Below are the code and all the weights of a small trained network. Each question names an input and a class and asks about switching units off, where a switched-off unit gives its printed mean instead of its output.

import numpy as np


def w(rows, s, z=0):
    codes = np.array(rows[::2]) - 128.0
    scale = np.full(codes.shape[1], s)
    scale[-1] = z or s
    return codes * scale


def norm(h):
    return h / np.sqrt((h * h).mean(-1, keepdims=True) + 1e-5)


def f(y):
    return y / 2 * (1 + np.tanh(0.7978845608 * (y + 0.044715 * y**3)))


def log_softmax(a):
    a = a - a.max(-1, keepdims=True)
    return a - np.log(np.exp(a).sum(-1, keepdims=True))


def net(x, mask):
    res = np.array(x, float).reshape(1, 8) / 4 @ E
    u = 0
    for l in range(4):
        y = f(norm(res) @ A[l][:, :-1].T + A[l][:, -1])
        res = res + np.where(mask[u : u + 5], y, B[l][:, -1]) @ B[l][:, :-1]
        u += 5
    return log_softmax(norm(res)[-1] @ U[:, :-1].T + U[:, -1])


A, B = {}, {}
E = w([
[102,84,201,174,120,109,122,104,178,95],'x0',
[105,103,124,127,104,126,107,130,108,161],'x1',
[149,166,130,122,136,129,110,117,140,114],'x2',
[123,102,97,10,133,174,111,136,185,125],'x3',
[86,167,133,164,111,224,152,144,123,92],'x4',
[139,144,118,136,116,133,96,128,141,149],'x5',
[156,124,152,123,148,159,160,106,134,129],'x6',
[103,82,112,149,119,119,160,163,130,133],'x7',
],0.011)
A[0] = w([
[151,116,231,72,92,131,106,151,139,93,3],'0.n0',
[85,86,116,35,142,188,81,164,213,83,227],'0.n1',
[142,90,92,205,187,57,119,63,101,133,79],'0.n2',
[95,236,105,145,173,170,170,114,42,214,111],'0.n3',
[3,209,136,114,105,213,165,156,138,128,139],'0.n4',
],0.0058,0.0014)
B[0] = w([
[113,61,103,167,164,118,50,177,135,148,137],'0.n0',
[120,61,139,97,133,101,80,64,139,178,253],'0.n1',
[160,187,244,90,170,112,1,137,170,224,194],'0.n2',
[126,98,137,109,161,116,129,222,67,132,228],'0.n3',
[91,128,152,166,232,228,154,162,221,110,219],'0.n4',
],0.0085,0.0047)
A[1] = w([
[155,71,99,128,203,75,134,137,129,133,254],'1.n0',
[149,140,47,25,65,91,218,24,116,136,137],'1.n1',
[231,28,38,33,61,111,113,121,147,53,201],'1.n2',
[106,123,48,195,146,180,137,210,112,83,76],'1.n3',
[123,106,254,185,154,168,241,84,160,121,125],'1.n4',
],0.0048,0.0026)
B[1] = w([
[173,195,138,5,48,79,66,64,89,132,253],'1.n0',
[163,171,32,172,28,196,89,89,7,207,167],'1.n1',
[198,83,74,115,19,149,56,90,175,104,235],'1.n2',
[255,118,191,69,118,161,138,157,64,147,178],'1.n3',
[109,198,76,171,93,71,3,137,148,165,206],'1.n4',
],0.0065,0.0033)
A[2] = w([
[69,175,127,246,150,167,131,158,68,101,96],'2.n0',
[184,143,104,122,127,41,174,135,66,178,109],'2.n1',
[2,137,100,40,198,182,150,150,208,118,156],'2.n2',
[62,131,110,230,125,197,122,29,135,87,3],'2.n3',
[170,153,110,215,134,167,105,212,66,131,82],'2.n4',
],0.0067,0.0022)
B[2] = w([
[255,102,166,88,87,94,69,119,96,41,224],'2.n0',
[133,204,127,121,129,94,162,172,152,157,235],'2.n1',
[123,167,103,174,133,167,126,125,154,161,252],'2.n2',
[124,63,147,155,81,169,11,112,103,166,153],'2.n3',
[137,94,132,118,128,167,214,104,89,47,228],'2.n4',
],0.012,0.0041)
A[3] = w([
[65,156,195,115,219,151,54,69,102,115,63],'3.n0',
[52,71,143,84,175,168,72,108,245,142,231],'3.n1',
[114,96,228,196,97,92,79,79,250,109,251],'3.n2',
[102,145,98,93,185,203,86,153,174,171,112],'3.n3',
[127,253,203,191,130,3,152,153,102,221,171],'3.n4',
],0.0068,0.002)
B[3] = w([
[63,80,95,164,100,101,154,175,145,120,153],'3.n0',
[100,203,150,128,180,83,212,127,129,118,227],'3.n1',
[64,42,154,135,131,98,88,71,107,103,241],'3.n2',
[143,134,77,197,107,110,158,247,103,159,181],'3.n3',
[77,156,69,195,163,246,190,168,193,156,253],'3.n4',
],0.012,0.0075)
U = w([
[136,216,34,145,158,193,202,233,126,209,156],'0',
[9,77,135,211,177,131,150,129,185,139,204],'1',
[200,126,21,38,40,117,108,110,92,185,159],'2',
[90,54,166,14,138,17,108,65,144,127,14],'3',
[193,130,158,99,132,172,214,161,27,38,217],'4',
[158,52,187,169,44,119,40,103,90,49,8],'5',
],0.012,0.0016)

Each question gives the input, the list of numbers given to net, and the class t.
The units are the neurons (one row each of A and B). Each row of codes is followed by its name. A weight is (code - 128) times the scale printed after its matrix; where a second scale follows, it is the last column's (A, B and U).
mask holds one flag per neuron, layer by layer. A switched-off neuron (its flag False) gives its mean, the last column of its row in B, instead of its output. The means were averaged over made-up inputs and are rounded, as every weight is.
A unit's drop is (log p(t) with every unit on - log p(t) with that unit switched off) / (log p(t) with every unit on - log p(t) with every unit switched off).
The circuit of an input: a set's keep is (log p(t) with only the set's units on - log p(t) with every unit switched off) / (log p(t) with every unit on - log p(t) with every unit switched off). Starting from the 12 units with the biggest drops (on a tie, the unit counted first), units are removed one at a time, each time the one whose removal leaves the highest keep (on an exact tie, the one counted first), for as long as the keep stays at least 0.8.
units of the circuit, in order: the units of the circuit, biggest drop first
k most important neurons: the k neurons with the biggest drops, biggest first
top k neurons in layer l: the k neurons of layer l with the biggest drops, biggest first
input [0,1,3,-4,3,-5,-6,-8], class 4: units of the circuit, in order : [0.n3; 2.n4]
input [5,0,-4,6,0,6,2,-2], class 3: units of the circuit, in order : [3.n4]
input [1,1,7,-1,0,3,8,-4], class 1: 3 most important neurons : [2.n0; 1.n1; 0.n4]
input [3,6,-7,4,0,-3,-6,4], class 3: 3 most important neurons : [3.n4; 0.n1; 0.n4]
input [-1,-6,-8,1,-4,7,6,7], class 2: 2 most important neurons : [1.n2; 0.n4]
input [0,7,-3,3,6,-8,-6,6], class 0: 4 most important neurons : [3.n3; 2.n2; 1.n3; 3.n2]
input [1,1,-4,6,-1,1,5,-2], class 3: 3 most important neurons : [0.n1; 3.n4; 3.n1]
input [7,-3,4,-4,1,-8,3,-6], class 5: top 4 neurons in layer 2 : [2.n0; 2.n3; 2.n1; 2.n2]
input [-4,-2,7,4,0,0,-6,-7], class 2: 3 most important neurons : [3.n4; 0.n2; 0.n4]
input [0,-2,5,6,-3,0,6,-7], class 2: 4 most important neurons : [1.n1; 0.n2; 0.n4; 3.n2]
input [3,-8,-1,8,0,-5,4,-2], class 3: 2 most important neurons : [0.n1; 3.n4]
input [-4,-6,-7,-7,2,1,5,3], class 4: 2 most important neurons : [2.n4; 2.n0]
input [1,6,-4,1,-5,-3,-4,3], class 3: top 3 neurons in layer 1 : [1.n2; 1.n3; 1.n4]
input [-1,-5,-2,-7,-7,-7,3,1], class 0: units of the circuit, in order : [2.n1]
input [1,0,1,6,5,-7,8,-3], class 1: 2 most important neurons : [0.n1; 0.n3]
input [-7,4,5,2,-2,-3,1,-4], class 2: 2 most important neurons : [1.n2; 3.n4]
input [1,8,-5,-4,4,8,-2,-7], class 5: top 3 neurons in layer 2 : [2.n0; 2.n3; 2.n1]
input [-7,-5,-3,0,3,4,8,-5], class 4: top 2 neurons in layer 0 : [0.n2; 0.n1]
input [0,7,-5,-2,-3,-6,3,-2], class 0: top 2 neurons in layer 3 : [3.n4; 3.n2]
input [1,1,5,-8,4,-2,-7,3], class 5: units of the circuit, in order : [2.n0]
input [-6,-4,-8,-8,2,4,5,-4], class 4: top 2 neurons in layer 2 : [2.n4; 2.n0]
